Here is a tiny trained network, its code and every weight. The questions are about switching its units off for an input and a class, where a switched-off unit gives its printed mean instead of its output.

import numpy as np


def w(rows, s, z=0):
    codes = np.array(rows[::2]) - 128.0
    scale = np.full(codes.shape[1], s)
    scale[-1] = z or s
    return codes * scale


def f(y):
    return y / 2 * (1 + np.tanh(0.7978845608 * (y + 0.044715 * y**3)))


def log_softmax(a):
    a = a - a.max(-1, keepdims=True)
    return a - np.log(np.exp(a).sum(-1, keepdims=True))


def net(x, mask):
    res = np.array(x, float).reshape(1, 4) / 4 @ E
    y = f(res @ A[0][:, :-1].T + A[0][:, -1])
    res = res + np.where(mask, y, B[0][:, -1]) @ B[0][:, :-1]
    return log_softmax(res[-1] @ U[:, :-1].T + U[:, -1])


A, B = {}, {}
E = w([
[142,154,203,134,129,3],'x0',
[145,214,158,68,15,192],'x1',
[61,206,122,118,242,128],'x2',
[66,180,173,195,92,106],'x3',
],0.011)
A[0] = w([
[93,111,31,103,226,93,64],'n1',
[110,119,124,135,139,112,101],'n2',
[204,122,134,94,56,119,254],'n3',
[31,150,149,116,127,84,97],'n4',
[100,109,201,188,152,102,150],'n5',
[84,98,89,111,198,192,48],'n6',
[109,124,105,136,144,106,105],'n7',
[118,170,134,137,98,194,49],'n8',
[165,62,106,92,112,165,117],'n9',
[163,90,172,148,62,115,101],'n10',
[100,204,125,97,95,203,129],'n11',
[146,136,79,120,172,152,24],'n12',
[149,64,92,99,184,152,101],'n13',
[104,106,86,146,162,127,152],'n14',
[110,117,113,110,111,119,82],'n15',
[149,137,184,197,126,107,160],'n16',
[92,218,102,91,90,187,137],'n17',
[96,63,44,131,199,157,220],'n18',
[112,113,140,122,170,140,108],'n19',
[126,154,124,201,144,112,102],'n20',
[235,52,59,107,98,168,111],'n21',
[154,139,179,87,167,167,138],'n22',
[71,152,128,213,154,102,204],'n23',
[179,109,56,152,80,166,103],'n24',
[136,52,137,189,182,58,161],'n25',
[159,119,81,141,152,145,150],'n26',
[111,211,91,131,78,168,22],'n27',
[129,5,45,158,185,159,157],'n28',
[158,104,141,92,54,113,210],'n29',
[138,162,192,112,152,230,151],'n30',
[111,89,93,151,175,126,98],'n31',
[214,104,132,127,97,180,174],'n32',
[139,122,133,160,60,116,136],'n33',
[118,56,90,97,135,156,190],'n34',
[158,91,147,97,12,94,144],'n35',
[81,54,139,226,190,148,123],'n36',
[83,228,101,107,88,195,173],'n37',
[171,67,75,113,159,149,157],'n38',
[211,155,86,128,84,78,170],'n39',
[103,107,103,56,144,157,28],'n40',
[178,155,163,169,83,156,87],'n41',
],0.014,0.0046)
B[0] = w([
[79,37,150,191,121,137,219],'n1',
[144,129,140,165,127,130,137],'n2',
[47,166,153,66,126,138,227],'n3',
[157,149,77,143,206,72,176],'n4',
[86,128,113,210,193,108,183],'n5',
[186,45,91,120,101,108,198],'n6',
[137,122,136,179,143,137,144],'n7',
[148,210,154,112,207,149,180],'n8',
[106,126,99,36,107,56,195],'n9',
[49,103,162,86,116,174,192],'n10',
[166,239,168,143,189,174,220],'n11',
[115,59,110,117,66,111,157],'n12',
[186,120,130,88,55,160,193],'n13',
[175,84,119,159,145,127,174],'n14',
[115,131,132,121,128,130,126],'n15',
[77,127,143,184,146,107,170],'n16',
[191,217,136,112,180,191,223],'n17',
[174,7,89,153,62,139,236],'n18',
[147,112,142,169,131,139,151],'n19',
[149,122,93,197,175,122,158],'n20',
[116,121,129,58,143,65,241],'n21',
[113,121,129,108,106,141,152],'n22',
[204,178,101,211,186,96,206],'n23',
[116,137,130,62,184,105,198],'n24',
[171,188,147,169,213,154,224],'n25',
[157,118,130,116,112,137,164],'n26',
[181,221,120,135,179,129,190],'n27',
[173,40,117,70,30,191,250],'n28',
[61,131,179,72,153,135,207],'n29',
[153,168,141,88,119,185,191],'n30',
[156,94,89,181,96,182,179],'n31',
[101,124,117,58,115,80,207],'n32',
[61,66,140,136,173,161,178],'n33',
[155,121,121,84,102,143,193],'n34',
[36,138,163,94,152,194,229],'n35',
[148,47,71,145,138,119,217],'n36',
[229,254,165,155,234,155,236],'n37',
[158,122,133,45,77,145,200],'n38',
[69,147,136,68,144,140,180],'n39',
[120,78,146,133,17,110,159],'n40',
[79,113,120,190,117,161,173],'n41',
],0.0089,0.017)
U = w([
[105,132,154,105,45,95,2],'0',
[141,129,80,213,149,10,124],'1',
[126,125,156,50,118,127,127],'2',
[57,60,181,112,103,146,131],'3',
[95,192,232,137,151,180,180],'4',
[180,79,102,167,102,160,167],'5',
],0.013,0.0036)

Each question gives the input, the list of numbers given to net, and the class t.
The units are the neurons (one row each of A and B). Each row of codes is followed by its name. A weight is (code - 128) times the scale printed after its matrix; where a second scale follows, it is the last column's (A, B and U).
mask holds one flag per neuron, in row order. A switched-off neuron (its flag False) gives its mean, the last column of its row in B, instead of its output. The means were averaged over made-up inputs and are rounded, as every weight is.
A unit's drop is (log p(t) with every unit on - log p(t) with that unit switched off) / (log p(t) with every unit on - log p(t) with every unit switched off).
The circuit of an input: a set's keep is (log p(t) with only the set's units on - log p(t) with every unit switched off) / (log p(t) with every unit on - log p(t) with every unit switched off). Starting from the 12 units with the biggest drops (on a tie, the unit counted first), units are removed one at a time, each time the one whose removal leaves the highest keep (on an exact tie, the one counted first), for as long as the keep stays at least 0.8.
units of the circuit, in order: the units of the circuit, biggest drop first
most important unit: the unit with the biggest drop
k most important neurons: the k neurons with the biggest drops, biggest first
drop of u: that unit's drop, to one decimal
input [8,5,5,2], class 1: units of the circuit, in order : n4, n35, n3
input [0,2,-7,4], class 3: units of the circuit, in order : n37, n33
input [-6,7,-4,-5], class 4: most important unit : n11
input [1,-5,-5,0], class 3: units of the circuit, in order : n37, n17
input [5,1,-8,6], class 3: 2 most important neurons : n37, n11
input [6,4,5,3], class 1: 2 most important neurons : n4, n35
input [2,5,-6,-6], class 3: 3 most important neurons : n35, n37, n10
input [1,4,-7,0], class 3: 2 most important neurons : n37, n25
input [8,3,-3,-1], class 3: 3 most important neurons : n37, n11, n17
input [-8,7,-3,-3], class 4: 2 most important neurons : n11, n37
input [6,7,-6,-4], class 3: 2 most important neurons : n37, n25
input [-7,0,5,4], class 5: drop of n6 : 0.1
input [3,2,-3,2], class 3: drop of n23 : 0.2
input [6,5,-2,-7], class 3: drop of n33 : 0.0
input [-6,-1,-7,-2], class 2: drop of n9 : 0.0
input [6,-6,-3,-3], class 5: most important neuron : n28
